Below is a small trained network, with its code and all its weights. Each question gives an input and a class and asks what happens when units are switched off, that is, made to give their printed mean instead of their output.

import numpy as np


def w(rows, s, z=0):
    codes = np.array(rows[::2]) - 128.0
    scale = np.full(codes.shape[1], s)
    scale[-1] = z or s
    return codes * scale


def norm(h):
    return h / np.sqrt((h * h).mean(-1, keepdims=True) + 1e-5)


def f(y):
    return y / 2 * (1 + np.tanh(0.7978845608 * (y + 0.044715 * y**3)))


def log_softmax(a):
    a = a - a.max(-1, keepdims=True)
    return a - np.log(np.exp(a).sum(-1, keepdims=True))


def net(x, mask):
    res = np.array(x, float).reshape(1, 8) / 4 @ E
    u = 0
    for l in range(4):
        y = f(norm(res) @ A[l][:, :-1].T + A[l][:, -1])
        res = res + np.where(mask[u : u + 5], y, B[l][:, -1]) @ B[l][:, :-1]
        u += 5
    return log_softmax(norm(res)[-1] @ U[:, :-1].T + U[:, -1])


A, B = {}, {}
E = w([
[60,253,149],'x0',
[196,8,105],'x1',
[129,124,127],'x2',
[136,124,125],'x3',
[134,131,123],'x4',
[129,125,127],'x5',
[131,124,126],'x6',
[249,176,235],'x7',
],0.0042)
A[0] = w([
[150,110,91,26],'0.n0',
[242,143,252,100],'0.n1',
[147,46,203,122],'0.n2',
[90,206,231,131],'0.n3',
[135,109,151,6],'0.n4',
],0.0041,0.0025)
B[0] = w([
[144,177,123,72],'0.n0',
[129,137,253,248],'0.n1',
[55,183,138,167],'0.n2',
[151,34,111,205],'0.n3',
[156,204,186,59],'0.n4',
],0.0038,0.0016)
A[1] = w([
[118,175,150,118],'1.n0',
[55,38,138,226],'1.n1',
[6,159,92,221],'1.n2',
[199,146,144,83],'1.n3',
[139,69,2,245],'1.n4',
],0.0063,0.0013)
B[1] = w([
[99,10,177,138],'1.n0',
[255,215,27,207],'1.n1',
[234,133,94,246],'1.n2',
[71,92,128,145],'1.n3',
[237,166,63,254],'1.n4',
],0.0037,0.0031)
A[2] = w([
[165,154,125,62],'2.n0',
[5,212,111,2],'2.n1',
[158,194,76,177],'2.n2',
[185,59,126,17],'2.n3',
[155,64,172,55],'2.n4',
],0.011,0.00093)
B[2] = w([
[100,157,63,159],'2.n0',
[71,1,154,224],'2.n1',
[80,147,11,252],'2.n2',
[64,53,184,235],'2.n3',
[156,63,172,205],'2.n4',
],0.0056,0.0035)
A[3] = w([
[85,127,116,147],'3.n0',
[96,246,123,219],'3.n1',
[122,114,169,215],'3.n2',
[131,98,133,252],'3.n3',
[154,178,63,110],'3.n4',
],0.013,0.0036)
B[3] = w([
[188,94,149,161],'3.n0',
[13,109,128,209],'3.n1',
[138,232,125,236],'3.n2',
[162,255,125,254],'3.n3',
[153,177,183,234],'3.n4',
],0.0061,0.0036)
U = w([
[140,174,23,252],'0',
[169,184,216,210],'1',
[6,73,66,110],'2',
[17,190,197,10],'3',
[224,25,40,43],'4',
[222,24,205,65],'5',
],0.015,0.0035)

Each question gives the input, the list of numbers given to net, and the class t.
The units are the neurons (one row each of A and B). Each row of codes is followed by its name. A weight is (code - 128) times the scale printed after its matrix; where a second scale follows, it is the last column's (A, B and U).
mask holds one flag per neuron, layer by layer. A switched-off neuron (its flag False) gives its mean, the last column of its row in B, instead of its output. The means were averaged over made-up inputs and are rounded, as every weight is.
A unit's drop is (log p(t) with every unit on - log p(t) with that unit switched off) / (log p(t) with every unit on - log p(t) with every unit switched off).
The circuit of an input: a set's keep is (log p(t) with only the set's units on - log p(t) with every unit switched off) / (log p(t) with every unit on - log p(t) with every unit switched off). Starting from the 12 units with the biggest drops (on a tie, the unit counted first), units are removed one at a time, each time the one whose removal leaves the highest keep (on an exact tie, the one counted first), for as long as the keep stays at least 0.8.
units of the circuit, in order: the units of the circuit, biggest drop first
most important unit: the unit with the biggest drop
top k neurons: the k neurons with the biggest drops, biggest first
k most important neurons of layer l: the k neurons of layer l with the biggest drops, biggest first
drop when u is switched off: that unit's drop, to one decimal
input [5,-2,-4,4,-2,7,-2,-4], class 2: units of the circuit, in order : 2.n1
input [-1,-4,8,-8,-7,-7,7,-7], class 0: units of the circuit, in order : 1.n2, 2.n3
input [2,6,2,2,7,4,-7,-8], class 0: units of the circuit, in order : 2.n1, 1.n1
input [4,0,-6,-3,2,5,4,6], class 3: 3 most important neurons of layer 3 : 3.n1, 3.n0, 3.n4
input [1,-3,5,8,1,4,8,6], class 3: units of the circuit, in order : 1.n2, 3.n1
input [-7,0,-5,-4,-5,3,-5,-7], class 0: units of the circuit, in order : 1.n1, 2.n1
input [7,-5,4,-3,-3,-5,3,0], class 2: units of the circuit, in order : 3.n4, 2.n1, 2.n2
input [6,4,1,-3,-8,7,6,-6], class 0: top 2 neurons : 1.n2, 3.n4
input [4,8,4,-8,5,0,8,3], class 1: top 3 neurons : 3.n2, 3.n3, 2.n1
input [-8,-2,3,-3,3,-6,-2,5], class 1: 2 most important neurons of layer 3 : 3.n2, 3.n3
input [1,-5,6,-4,-1,5,1,8], class 3: top 2 neurons : 3.n1, 2.n1
input [-4,-7,-6,-6,-5,1,4,-5], class 0: 2 most important neurons of layer 1 : 1.n2, 1.n1
input [8,-1,-3,-6,2,6,-5,-2], class 2: drop when 0.n4 is switched off : 0.0
input [7,-8,-7,-1,4,7,-1,-7], class 2: drop when 2.n1 is switched off : 0.3
input [4,-3,8,-3,2,-8,-5,0], class 2: most important unit : 0.n1
input [4,5,-5,-6,-5,-8,2,-7], class 0: drop when 3.n4 is switched off : 0.1
input [1,-5,-4,4,-1,-2,6,5], class 3: 2 most important neurons of layer 3 : 3.n1, 3.n4
